Below is a small trained network, with its code and all its weights. Each question gives an input and a target symbol and asks what happens when units are switched off, that is, made to give their printed mean instead of their output.

import numpy as np


def w(rows, s, z=0):
    codes = np.array(rows[::2]) - 128.0
    scale = np.full(codes.shape[1], s)
    scale[-1] = z or s
    return codes * scale


def norm(h):
    return h / np.sqrt((h * h).mean(-1, keepdims=True) + 1e-5)


def f(y):
    return np.maximum(y, 0)


def softmax(a):
    e = np.exp(a - a.max(-1, keepdims=True))
    return e / e.sum(-1, keepdims=True)


def log_softmax(a):
    a = a - a.max(-1, keepdims=True)
    return a - np.log(np.exp(a).sum(-1, keepdims=True))


def net(x, mask):
    ids = ['γδζλμπστφω'.index(c) for c in x.split()]
    T = len(ids)
    res = E[ids] + P[:T]
    r = norm(res)
    for j in range(2):
        rows = slice(3 * j, 3 * j + 3)
        q, k, v = (r @ M[0][rows].T for M in (Q, K, V))
        z = softmax(np.where(np.tri(T) > 0, q @ k.T / 3**0.5, -1e9)) @ v
        o = O[0][rows]
        res = res + np.where(mask[j], z, o[:, -1]) @ o[:, :-1]
    y = f(norm(res) @ A[0][:, :-1].T + A[0][:, -1])
    res = res + np.where(mask[2:10], y, B[0][:, -1]) @ B[0][:, :-1]
    return log_softmax(norm(res)[-1] @ U[:, :-1].T + U[:, -1])


Q, K, V, O, A, B = {}, {}, {}, {}, {}, {}
E = w([
[130,114,131],'γ',
[136,113,126],'δ',
[90,140,152],'ζ',
[122,90,176],'λ',
[91,127,149],'μ',
[97,123,141],'π',
[109,117,124],'σ',
[88,133,143],'τ',
[82,227,252],'φ',
[77,137,155],'ω',
],0.013)
P = w([
[146,112,90],'0',
[42,139,116],'1',
[2,100,109],'2',
[142,17,43],'3',
[75,194,144],'4',
[12,110,96],'5',
[143,27,30],'6',
[96,220,148],'7',
[23,128,89],'8',
[146,23,24],'9',
[128,237,142],'10',
[14,137,90],'11',
[147,33,41],'12',
[126,239,156],'13',
],0.0071)
Q[0] = w([
[100,150,178],'H0',
[87,249,230],'H0',
[96,61,61],'H0',
[93,147,159],'H1',
[25,236,175],'H1',
[159,101,160],'H1',
],0.012)
K[0] = w([
[151,70,114],'H0',
[112,59,140],'H0',
[197,196,86],'H0',
[132,114,186],'H1',
[114,73,251],'H1',
[132,202,107],'H1',
],0.013)
V[0] = w([
[80,118,209],'H0',
[106,97,1],'H0',
[96,139,100],'H0',
[160,162,82],'H1',
[42,230,97],'H1',
[87,161,101],'H1',
],0.0072)
O[0] = w([
[36,168,254,225],'H0',
[139,167,23,203],'H0',
[59,96,100,183],'H0',
[86,63,116,5],'H1',
[28,163,39,204],'H1',
[68,166,94,169],'H1',
],0.0058,0.0033)
A[0] = w([
[255,85,165,183],'N0',
[194,110,139,164],'N1',
[112,93,8,34],'N2',
[139,232,139,179],'N3',
[116,137,141,5],'N4',
[90,149,186,184],'N5',
[225,113,78,68],'N6',
[180,74,139,90],'N7',
],0.0088,0.0026)
B[0] = w([
[38,131,171,150],'N0',
[62,155,122,138],'N1',
[176,11,148,180],'N2',
[160,24,203,242],'N3',
[130,159,139,128],'N4',
[233,127,132,254],'N5',
[148,255,137,135],'N6',
[97,118,107,141],'N7',
],0.0084,0.0046)
U = w([
[133,75,111,92],'γ',
[171,52,82,182],'δ',
[110,196,117,160],'ζ',
[221,103,254,188],'λ',
[100,97,145,91],'μ',
[95,138,137,84],'π',
[95,78,101,68],'σ',
[135,180,100,249],'τ',
[112,162,162,102],'φ',
[102,167,131,61],'ω',
],0.0092,0.0021)

Each question gives the input, a string of symbols that net reads in full, and the target symbol t.
The units are the heads (3 rows each of Q, K, V and O) and the neurons (one row each of A and B). Each row of codes is followed by its name. A weight is (code - 128) times the scale printed after its matrix; where a second scale follows, it is the last column's (O, A, B and U).
mask holds one flag per unit, heads first, then neurons. A switched-off unit (its flag False) gives its mean, the last column of its rows in O or B, instead of its output. The means were averaged over made-up inputs and are rounded, as every weight is.
A unit's drop is (log p(t) with every unit on - log p(t) with that unit switched off) / (log p(t) with every unit on - log p(t) with every unit switched off).
The circuit of an input: a set's keep is (log p(t) with only the set's units on - log p(t) with every unit switched off) / (log p(t) with every unit on - log p(t) with every unit switched off). Starting from all 10 units, units are removed one at a time, each time the one whose removal leaves the highest keep (on an exact tie, the one counted first), for as long as the keep stays at least 0.8.
circuit, biggest first: the units of the circuit, biggest drop first
unit that matters most: the unit with the biggest drop
top k neurons: the k neurons with the biggest drops, biggest first
which heads matter: for each layer, one digit per head in row order, 1 if its drop is at least 0.15 and else 0, layers parted by /
drop when u is switched off: that unit's drop, to one decimal
input γ μ λ φ ζ, target λ: circuit, biggest first => N3, N5
input λ π τ σ σ τ ζ ζ ω ζ λ φ, target λ: top 2 neurons => N3, N5
input π ζ π π σ σ π μ τ π δ, target δ: circuit, biggest first => H0, N3, H1
input λ τ π, target λ: unit that matters most => H1
input σ γ λ ζ μ, target λ: circuit, biggest first => H1, N5
input γ λ μ λ φ π μ, target λ: circuit, biggest first => H0, H1
input σ γ λ φ σ, target λ: which heads matter => 01
input τ γ π λ π φ λ ω, target λ: top 2 neurons => N3, N5
input γ τ τ σ δ, target δ: which heads matter => 10
input λ π λ δ φ ω φ γ ζ, target λ: which heads matter => 01
input λ π ζ φ ζ σ σ π, target λ: which heads matter => 00
input λ π σ δ λ γ, target λ: top 2 neurons => N5, N2
input ω φ φ σ, target λ: drop when H1 is switched off => 0.2
input λ σ σ δ σ σ σ λ τ, target λ: drop when N5 is switched off => 0.1
input λ δ μ γ τ ω μ δ ω μ δ τ, target λ: drop when H1 is switched off => 1.3
input λ ζ ω, target λ: drop when H1 is switched off => 0.7
